Below are the code and all the weights of a small trained network. Each question names an input and a class and asks about switching units off, where a switched-off unit gives its printed mean instead of its output.

import numpy as np


def w(rows, s, z=0):
    codes = np.array(rows[::2]) - 128.0
    scale = np.full(codes.shape[1], s)
    scale[-1] = z or s
    return codes * scale


def norm(h):
    return h / np.sqrt((h * h).mean(-1, keepdims=True) + 1e-5)


def f(y):
    return y / 2 * (1 + np.tanh(0.7978845608 * (y + 0.044715 * y**3)))


def log_softmax(a):
    a = a - a.max(-1, keepdims=True)
    return a - np.log(np.exp(a).sum(-1, keepdims=True))


def net(x, mask):
    res = np.array(x, float).reshape(1, 7) / 4 @ E
    u = 0
    for l in range(2):
        y = f(norm(res) @ A[l][:, :-1].T + A[l][:, -1])
        res = res + np.where(mask[u : u + 16], y, B[l][:, -1]) @ B[l][:, :-1]
        u += 16
    return log_softmax(norm(res)[-1] @ U[:, :-1].T + U[:, -1])


A, B = {}, {}
E = w([
[127,126,129,129],'x0',
[184,2,139,220],'x1',
[248,122,217,78],'x2',
[127,126,128,127],'x3',
[128,126,130,127],'x4',
[92,181,215,191],'x5',
[128,128,129,129],'x6',
],0.0028)
A[0] = w([
[125,131,138,111,125],'L0N1',
[127,124,123,117,143],'L0N2',
[71,184,100,123,141],'L0N3',
[115,55,96,232,104],'L0N4',
[138,147,144,102,114],'L0N5',
[131,143,148,126,127],'L0N6',
[136,131,139,137,119],'L0N7',
[133,132,125,128,148],'L0N8',
[141,127,92,113,189],'L0N9',
[204,106,175,162,90],'L0N10',
[81,170,110,130,127],'L0N11',
[129,115,104,106,171],'L0N12',
[191,175,195,57,115],'L0N13',
[108,99,164,174,103],'L0N14',
[130,119,105,109,167],'L0N15',
[74,174,254,219,252],'L0N16',
],0.0096,0.0026)
B[0] = w([
[117,135,134,122,128],'L0N1',
[112,125,127,134,131],'L0N2',
[113,42,39,153,187],'L0N3',
[85,167,247,184,214],'L0N4',
[107,144,151,126,132],'L0N5',
[120,134,130,92,131],'L0N6',
[137,124,136,116,127],'L0N7',
[120,125,127,127,132],'L0N8',
[60,108,126,145,148],'L0N9',
[148,36,92,89,160],'L0N10',
[116,71,63,146,167],'L0N11',
[70,114,124,140,142],'L0N12',
[56,183,223,100,186],'L0N13',
[167,99,191,180,148],'L0N14',
[77,116,126,141,141],'L0N15',
[207,248,83,136,254],'L0N16',
],0.015,0.0069)
A[1] = w([
[179,71,138,165,83],'L1N1',
[160,156,199,116,95],'L1N2',
[98,105,128,110,172],'L1N3',
[179,71,100,186,44],'L1N4',
[102,164,92,131,117],'L1N5',
[109,148,116,159,102],'L1N6',
[110,145,111,183,72],'L1N7',
[159,138,161,99,102],'L1N8',
[124,129,127,130,132],'L1N9',
[129,129,128,128,123],'L1N10',
[218,157,109,78,13],'L1N11',
[192,154,54,141,125],'L1N12',
[137,225,133,150,124],'L1N13',
[255,111,122,111,7],'L1N14',
[166,4,112,90,166],'L1N15',
[148,112,50,124,80],'L1N16',
],0.012,0.002)
B[1] = w([
[101,160,104,33,137],'L1N1',
[126,95,26,145,206],'L1N2',
[170,103,174,87,154],'L1N3',
[88,160,106,27,151],'L1N4',
[155,139,102,82,169],'L1N5',
[166,122,130,128,158],'L1N6',
[187,122,124,155,170],'L1N7',
[136,120,78,169,142],'L1N8',
[132,124,130,125,131],'L1N9',
[126,129,127,128,127],'L1N10',
[46,37,123,58,169],'L1N11',
[32,183,247,177,218],'L1N12',
[199,72,79,73,253],'L1N13',
[56,9,98,175,160],'L1N14',
[253,77,221,111,169],'L1N15',
[65,143,57,178,178],'L1N16',
],0.018,0.005)
U = w([
[116,17,56,126,254],'0',
[42,222,52,185,68],'1',
[40,167,206,43,121],'2',
[189,202,63,37,121],'3',
[81,115,230,218,124],'4',
[248,181,113,203,125],'5',
[225,81,235,71,27],'6',
],0.014,0.0021)

Each question gives the input, the list of numbers given to net, and the class t.
The units are the neurons (one row each of A and B). Each row of codes is followed by its name. A weight is (code - 128) times the scale printed after its matrix; where a second scale follows, it is the last column's (A, B and U).
mask holds one flag per neuron, layer by layer. A switched-off neuron (its flag False) gives its mean, the last column of its row in B, instead of its output. The means were averaged over made-up inputs and are rounded, as every weight is.
A unit's drop is (log p(t) with every unit on - log p(t) with that unit switched off) / (log p(t) with every unit on - log p(t) with every unit switched off).
most important unit: the unit with the biggest drop
k most important neurons: the k neurons with the biggest drops, biggest first
k most important neurons of layer l: the k neurons of layer l with the biggest drops, biggest first
drop of u: that unit's drop, to one decimal
input [3,0,2,-8,8,-3,-6], class 2: 2 most important neurons of layer 0	(L0N16 L0N13)
input [5,0,7,8,3,7,4], class 3: most important unit	L0N13
input [3,7,2,6,-2,-4,0], class 6: 3 most important neurons	(L0N16 L0N10 L0N13)
input [-4,1,-6,5,6,-5,7], class 4: 3 most important neurons	(L0N16 L1N13 L0N4)
input [2,1,-6,2,-7,-8,2], class 4: 2 most important neurons	(L0N16 L1N13)
input [-6,4,2,7,-2,6,7], class 0: 2 most important neurons of layer 1	(L1N14 L1N11)
input [8,-6,-7,-5,4,-1,8], class 0: 2 most important neurons	(L0N16 L0N3)
input [0,6,-1,-6,-1,0,-3], class 4: 4 most important neurons of layer 0	(L0N4 L0N16 L0N10 L0N14)
input [-6,1,-6,0,0,-1,3], class 4: 2 most important neurons of layer 1	(L1N13 L1N2)
input [2,-7,-4,-5,2,0,-8], class 0: 3 most important neurons	(L0N16 L0N3 L1N15)
input [-3,7,-5,2,3,-2,4], class 4: 2 most important neurons	(L0N16 L0N4)
input [0,-6,1,5,-4,8,-7], class 3: 4 most important neurons	(L1N13 L0N13 L0N10 L1N11)
input [-5,2,6,4,-7,8,-1], class 0: 4 most important neurons	(L0N10 L1N14 L1N11 L0N4)
input [-5,5,8,5,-6,2,-5], class 0: 2 most important neurons	(L0N3 L1N14)
input [-6,8,6,8,-8,3,6], class 0: most important unit	L1N14
input [3,8,3,5,-6,7,-1], class 0: 2 most important neurons	(L0N10 L1N14)
input [0,-8,0,3,4,-7,4], class 0: 4 most important neurons	(L0N16 L0N4 L1N12 L0N3)
input [0,6,4,-3,2,-2,1], class 6: 3 most important neurons	(L0N10 L0N16 L1N15)
input [8,5,-2,-4,7,0,4], class 4: 2 most important neurons of layer 0	(L0N4 L0N16)
input [-2,3,6,1,-8,2,0], class 0: most important unit	L0N10
input [-4,1,-8,-6,5,2,-7], class 5: 3 most important neurons	(L0N4 L0N10 L1N7)
input [-1,-6,1,-2,-2,-2,-4], class 2: 2 most important neurons of layer 1	(L1N13 L1N2)
input [-6,6,-3,-7,8,1,-3], class 5: 2 most important neurons of layer 1	(L1N12 L1N2)
input [-2,7,3,-4,2,-5,-2], class 6: 3 most important neurons	(L0N16 L1N15 L0N10)
input [6,5,0,-3,2,-8,-7], class 4: 4 most important neurons	(L0N16 L0N4 L0N3 L1N13)
input [2,1,-6,0,-2,7,-2], class 5: 2 most important neurons of layer 0	(L0N4 L0N10)
input [-7,-6,-5,1,-8,-2,-2], class 0: drop of L1N15	0.2
input [6,-5,2,2,-6,-5,2], class 2: drop of L0N16	1.0
input [-4,8,7,-7,1,-7,1], class 6: drop of L1N15	0.8
